Below are the code and all the weights of a small trained network. Each question names an input and a target symbol and asks about switching units off, where a switched-off unit gives its printed mean instead of its output.

import numpy as np


def w(rows, s, z=0):
    codes = np.array(rows[::2]) - 128.0
    scale = np.full(codes.shape[1], s)
    scale[-1] = z or s
    return codes * scale


def norm(h):
    return h / np.sqrt((h * h).mean(-1, keepdims=True) + 1e-5)


def f(y):
    return np.maximum(y, 0)


def softmax(a):
    e = np.exp(a - a.max(-1, keepdims=True))
    return e / e.sum(-1, keepdims=True)


def log_softmax(a):
    a = a - a.max(-1, keepdims=True)
    return a - np.log(np.exp(a).sum(-1, keepdims=True))


def net(x, mask):
    ids = ['αβγδελπφψ'.index(c) for c in x.split()]
    T = len(ids)
    res = E[ids] + P[:T]
    u = 0
    for l in range(3):
        r = norm(res)
        for j in range(3):
            rows = slice(2 * j, 2 * j + 2)
            q, k, v = (r @ M[l][rows].T for M in (Q, K, V))
            z = softmax(np.where(np.tri(T) > 0, q @ k.T / 2**0.5, -1e9)) @ v
            o = O[l][rows]
            res = res + np.where(mask[u + j], z, o[:, -1]) @ o[:, :-1]
        u += 3
        y = f(norm(res) @ A[l][:, :-1].T + A[l][:, -1])
        res = res + np.where(mask[u : u + 4], y, B[l][:, -1]) @ B[l][:, :-1]
        u += 4
    return log_softmax(norm(res)[-1] @ U[:, :-1].T + U[:, -1])


Q, K, V, O, A, B = {}, {}, {}, {}, {}, {}
E = w([
[124,84,120],'α',
[240,7,113],'β',
[85,66,97],'γ',
[124,110,86],'δ',
[63,128,136],'ε',
[133,220,77],'λ',
[141,99,28],'π',
[130,118,99],'φ',
[81,140,187],'ψ',
],0.019)
P = w([
[156,151,129],'0',
[221,97,186],'1',
[194,103,169],'2',
[208,109,33],'3',
[180,124,254],'4',
[155,144,40],'5',
[135,121,78],'6',
[99,164,25],'7',
[158,112,54],'8',
[151,132,188],'9',
[78,164,173],'10',
[111,219,225],'11',
[83,187,136],'12',
],0.0085)
Q[0] = w([
[136,103,107],'L0H1',
[102,81,220],'L0H1',
[173,156,103],'L0H2',
[207,127,90],'L0H2',
[253,81,130],'L0H3',
[16,1,139],'L0H3',
],0.0088)
K[0] = w([
[65,160,101],'L0H1',
[202,89,115],'L0H1',
[165,80,115],'L0H2',
[10,122,149],'L0H2',
[156,161,89],'L0H3',
[109,170,83],'L0H3',
],0.013)
V[0] = w([
[145,223,98],'L0H1',
[224,34,120],'L0H1',
[177,82,176],'L0H2',
[87,42,112],'L0H2',
[1,47,135],'L0H3',
[145,132,176],'L0H3',
],0.0083)
O[0] = w([
[84,207,213,56],'L0H1',
[112,145,1,254],'L0H1',
[132,123,66,159],'L0H2',
[211,38,174,233],'L0H2',
[197,103,162,159],'L0H3',
[77,7,30,69],'L0H3',
],0.0082,0.0034)
A[0] = w([
[189,45,152,16],'L0N1',
[140,240,254,113],'L0N2',
[64,108,114,36],'L0N3',
[44,114,196,2],'L0N4',
],0.0052,0.00096)
B[0] = w([
[138,126,50,254],'L0N1',
[99,87,1,186],'L0N2',
[155,114,69,153],'L0N3',
[63,139,132,153],'L0N4',
],0.0075,0.0024)
Q[1] = w([
[162,126,254],'L1H1',
[35,82,181],'L1H1',
[77,127,62],'L1H2',
[12,200,162],'L1H2',
[177,154,165],'L1H3',
[151,215,245],'L1H3',
],0.0085)
K[1] = w([
[55,21,45],'L1H1',
[80,45,30],'L1H1',
[249,82,159],'L1H2',
[117,145,120],'L1H2',
[122,64,2],'L1H3',
[197,9,162],'L1H3',
],0.007)
V[1] = w([
[254,32,106],'L1H1',
[95,151,144],'L1H1',
[137,64,68],'L1H2',
[85,43,47],'L1H2',
[143,150,32],'L1H3',
[190,210,127],'L1H3',
],0.0087)
O[1] = w([
[87,26,93,218],'L1H1',
[177,149,176,95],'L1H1',
[216,180,197,245],'L1H2',
[93,201,12,254],'L1H2',
[118,141,159,231],'L1H3',
[172,175,254,132],'L1H3',
],0.0048,0.0071)
A[1] = w([
[61,106,253,94],'L1N1',
[109,100,142,218],'L1N2',
[124,75,129,9],'L1N3',
[236,152,145,173],'L1N4',
],0.0068,0.0011)
B[1] = w([
[234,141,159,142],'L1N1',
[159,159,12,154],'L1N2',
[87,207,255,166],'L1N3',
[103,228,70,253],'L1N4',
],0.0065,0.0023)
Q[2] = w([
[94,149,107],'L2H1',
[140,164,192],'L2H1',
[108,148,38],'L2H2',
[90,120,63],'L2H2',
[106,222,220],'L2H3',
[180,63,8],'L2H3',
],0.012)
K[2] = w([
[108,153,124],'L2H1',
[106,74,17],'L2H1',
[136,110,208],'L2H2',
[95,133,223],'L2H2',
[70,1,169],'L2H3',
[141,240,205],'L2H3',
],0.0093)
V[2] = w([
[173,113,165],'L2H1',
[134,105,112],'L2H1',
[113,115,105],'L2H2',
[120,87,181],'L2H2',
[134,143,110],'L2H3',
[152,252,147],'L2H3',
],0.021)
O[2] = w([
[86,132,123,92],'L2H1',
[2,146,137,153],'L2H1',
[71,168,95,146],'L2H2',
[249,69,191,43],'L2H2',
[187,177,117,185],'L2H3',
[155,229,152,254],'L2H3',
],0.0098,0.0074)
A[2] = w([
[250,29,133,253],'L2N1',
[105,23,254,112],'L2N2',
[174,67,122,173],'L2N3',
[55,160,167,81],'L2N4',
],0.0086,0.0031)
B[2] = w([
[50,237,252,253],'L2N1',
[77,169,120,150],'L2N2',
[207,136,255,192],'L2N3',
[50,112,167,151],'L2N4',
],0.0083,0.0042)
U = w([
[205,115,95,3],'α',
[109,28,2,151],'β',
[195,208,99,82],'γ',
[146,163,61,163],'δ',
[129,17,84,111],'ε',
[179,206,97,134],'λ',
[112,82,64,184],'π',
[106,40,221,181],'φ',
[239,93,190,159],'ψ',
],0.0079,0.0037)

Each question gives the input, a string of symbols that net reads in full, and the target symbol t.
The units are the heads (2 rows each of Q, K, V and O) and the neurons (one row each of A and B). Each row of codes is followed by its name. A weight is (code - 128) times the scale printed after its matrix; where a second scale follows, it is the last column's (O, A, B and U).
mask holds one flag per unit, layer by layer, with each layer's heads first. A switched-off unit (its flag False) gives its mean, the last column of its rows in O or B, instead of its output. The means were averaged over made-up inputs and are rounded, as every weight is.
A unit's drop is (log p(t) with every unit on - log p(t) with that unit switched off) / (log p(t) with every unit on - log p(t) with every unit switched off).
k most important neurons: the k neurons with the biggest drops, biggest first
which heads matter: for each layer, one digit per head in row order, 1 if its drop is at least 0.15 and else 0, layers parted by /
drop when u is switched off: that unit's drop, to one decimal
input α ε δ δ β π δ φ ε β, target β: 2 most important neurons : (L0N1, L1N4)
input ψ π α δ α α γ, target ψ: 2 most important neurons : (L1N1, L1N4)
input α δ α β, target β: which heads matter : 100 / 000 / 001
input α β β ε δ δ ψ φ ψ φ, target β: which heads matter : 000 / 100 / 001
input ψ α β π φ, target ψ: which heads matter : 101 / 111 / 010
input ψ β β π π, target ψ: 2 most important neurons : (L1N1, L1N4)
input α ε δ β γ ψ, target β: which heads matter : 000 / 000 / 001
input ε γ β δ ε π, target φ: which heads matter : 101 / 010 / 011
input ψ φ α δ ε, target ψ: which heads matter : 111 / 111 / 010
input ψ ε β α, target ψ: which heads matter : 111 / 110 / 010
input α δ ε α β β δ, target β: which heads matter : 000 / 000 / 001
input α δ α, target β: which heads matter : 000 / 000 / 000
input α ε π α φ β ε α π δ, target β: which heads matter : 000 / 100 / 001
input ε ε λ β α α λ ε π α γ ε, target φ: which heads matter : 110 / 010 / 011
input α α δ γ β π, target β: which heads matter : 000 / 000 / 001
input α φ π φ γ β ε φ γ α, target β: which heads matter : 000 / 100 / 001
input ε ε α γ δ δ δ β β π δ, target φ: 2 most important neurons : (L2N1, L0N2)
input ψ π δ ψ, target ψ: 3 most important neurons : (L1N1, L1N4, L0N2)
input ε φ δ ψ α β α, target φ: most important neuron : (L2N1)
input ψ δ π, target ψ: most important neuron : (L1N1)
input ψ ε α δ β β, target ψ: 2 most important neurons : (L1N1, L2N1)
input ε π φ π ε λ β λ π δ ψ, target φ: most important neuron : (L0N4)
input ε α α φ β, target φ: drop when L2H3 is switched off : 0.4
input ε δ δ, target φ: drop when L0H1 is switched off : 0.7
input α ε δ α γ, target β: drop when L0H1 is switched off : 0.2
input α φ φ α δ φ α α π π, target β: drop when L2H3 is switched off : 0.4
